Below is a small trained network, with its code and all its weights. Each question gives an input and a class and asks what happens when units are switched off, that is, made to give their printed mean instead of their output.

import numpy as np


def w(rows, s, z=0):
    codes = np.array(rows[::2]) - 128.0
    scale = np.full(codes.shape[1], s)
    scale[-1] = z or s
    return codes * scale


def norm(h):
    return h / np.sqrt((h * h).mean(-1, keepdims=True) + 1e-5)


def f(y):
    return y / 2 * (1 + np.tanh(0.7978845608 * (y + 0.044715 * y**3)))


def log_softmax(a):
    a = a - a.max(-1, keepdims=True)
    return a - np.log(np.exp(a).sum(-1, keepdims=True))


def net(x, mask):
    res = np.array(x, float).reshape(1, 4) / 4 @ E
    u = 0
    for l in range(2):
        y = f(norm(res) @ A[l][:, :-1].T + A[l][:, -1])
        res = res + np.where(mask[u : u + 11], y, B[l][:, -1]) @ B[l][:, :-1]
        u += 11
    return log_softmax(norm(res)[-1] @ U[:, :-1].T + U[:, -1])


A, B = {}, {}
E = w([
[54,135,174,153,3,158],'x0',
[141,118,122,146,127,130],'x1',
[167,83,124,82,37,182],'x2',
[105,123,16,93,123,45],'x3',
],0.0059)
A[0] = w([
[69,114,23,98,88,84,128],'0.n1',
[47,107,78,126,37,57,47],'0.n2',
[19,68,68,184,27,14,66],'0.n3',
[120,176,165,122,173,128,122],'0.n4',
[175,88,103,13,121,14,135],'0.n5',
[139,105,82,239,230,94,145],'0.n6',
[178,129,185,118,73,190,110],'0.n7',
[226,177,190,92,211,182,200],'0.n8',
[160,165,179,140,131,83,2],'0.n9',
[55,211,97,125,45,70,82],'0.n10',
[3,132,157,182,140,208,129],'0.n11',
],0.0054,0.0034)
B[0] = w([
[104,143,116,143,203,89,186],'0.n1',
[209,136,194,144,94,45,168],'0.n2',
[230,229,175,95,193,73,199],'0.n3',
[145,191,132,161,137,52,147],'0.n4',
[95,68,73,193,104,226,190],'0.n5',
[42,166,182,47,168,129,214],'0.n6',
[115,122,86,41,162,72,185],'0.n7',
[191,225,135,115,60,15,254],'0.n8',
[244,147,126,149,137,102,102],'0.n9',
[225,121,194,143,185,175,167],'0.n10',
[61,108,126,255,170,157,179],'0.n11',
],0.0049,0.0043)
A[1] = w([
[111,106,130,116,114,115,3],'1.n1',
[169,191,108,109,130,152,104],'1.n2',
[192,111,66,96,143,88,103],'1.n3',
[125,113,159,89,198,182,80],'1.n4',
[97,125,102,188,127,87,123],'1.n5',
[75,171,114,255,131,144,57],'1.n6',
[99,24,48,149,138,90,126],'1.n7',
[116,43,100,116,114,166,72],'1.n8',
[156,195,161,86,113,121,97],'1.n9',
[189,128,148,80,66,106,126],'1.n10',
[47,84,197,155,91,170,118],'1.n11',
],0.0078,0.0037)
B[1] = w([
[200,143,162,178,150,84,85],'1.n1',
[141,191,134,215,62,82,165],'1.n2',
[86,71,137,171,83,185,223],'1.n3',
[88,202,138,161,75,56,115],'1.n4',
[149,238,150,161,96,178,149],'1.n5',
[132,185,62,231,123,159,192],'1.n6',
[92,65,78,75,254,158,171],'1.n7',
[151,71,207,156,139,70,144],'1.n8',
[204,91,135,183,120,46,217],'1.n9',
[235,70,121,79,73,112,254],'1.n10',
[43,94,153,106,113,194,203],'1.n11',
],0.0058,0.0034)
U = w([
[161,177,194,173,206,53,200],'0',
[231,75,110,81,38,105,231],'1',
[57,177,182,206,103,197,106],'2',
[64,35,247,45,31,227,2],'3',
[75,150,32,65,226,79,65],'4',
[132,3,64,64,211,171,79],'5',
],0.0072,0.0036)

Each question gives the input, the list of numbers given to net, and the class t.
The units are the neurons (one row each of A and B). Each row of codes is followed by its name. A weight is (code - 128) times the scale printed after its matrix; where a second scale follows, it is the last column's (A, B and U).
mask holds one flag per neuron, layer by layer. A switched-off neuron (its flag False) gives its mean, the last column of its row in B, instead of its output. The means were averaged over made-up inputs and are rounded, as every weight is.
A unit's drop is (log p(t) with every unit on - log p(t) with that unit switched off) / (log p(t) with every unit on - log p(t) with every unit switched off).
The circuit of an input: a set's keep is (log p(t) with only the set's units on - log p(t) with every unit switched off) / (log p(t) with every unit on - log p(t) with every unit switched off). Starting from the 12 units with the biggest drops (on a tie, the unit counted first), units are removed one at a time, each time the one whose removal leaves the highest keep (on an exact tie, the one counted first), for as long as the keep stays at least 0.8.
units of the circuit, in order: the units of the circuit, biggest drop first
most important unit: the unit with the biggest drop
k most important neurons: the k neurons with the biggest drops, biggest first
k most important neurons of layer l: the k neurons of layer l with the biggest drops, biggest first
drop when u is switched off: that unit's drop, to one decimal
input [-6,1,4,2], class 5: units of the circuit, in order	(1.n7; 0.n5)
input [6,-6,-6,7], class 0: units of the circuit, in order	(0.n3; 0.n10)
input [7,8,0,4], class 0: units of the circuit, in order	(0.n3)
input [0,-8,3,5], class 5: units of the circuit, in order	(0.n5; 1.n7)
input [1,-4,-2,6], class 0: 3 most important neurons	(0.n3; 0.n2; 0.n10)
input [6,-4,-7,8], class 0: units of the circuit, in order	(0.n3; 0.n10)
input [2,3,-1,8], class 0: 4 most important neurons	(0.n3; 0.n1; 0.n2; 0.n10)
input [8,-3,-1,8], class 0: 2 most important neurons of layer 0	(0.n1; 0.n3)
input [2,2,-3,8], class 0: 2 most important neurons	(0.n3; 0.n2)
input [1,5,-6,-2], class 2: 2 most important neurons of layer 0	(0.n3; 0.n11)
input [2,-4,-2,8], class 0: 4 most important neurons	(0.n3; 0.n2; 0.n1; 0.n10)
input [3,4,-5,8], class 0: 3 most important neurons	(0.n3; 0.n2; 0.n10)
input [-6,-3,2,-7], class 1: 2 most important neurons	(0.n8; 1.n10)
input [1,-6,-5,0], class 2: most important unit	0.n11
input [-7,-3,3,8], class 5: 2 most important neurons of layer 1	(1.n3; 1.n7)
input [-3,-3,4,1], class 5: drop when 1.n7 is switched off	0.3
input [-8,-6,4,-2], class 1: drop when 0.n5 is switched off	0.0
input [3,-2,-5,8], class 0: drop when 0.n7 is switched off	0.1
input [-8,3,3,-3], class 1: drop when 0.n8 is switched off	0.2
input [-3,0,6,2], class 5: most important unit	1.n7
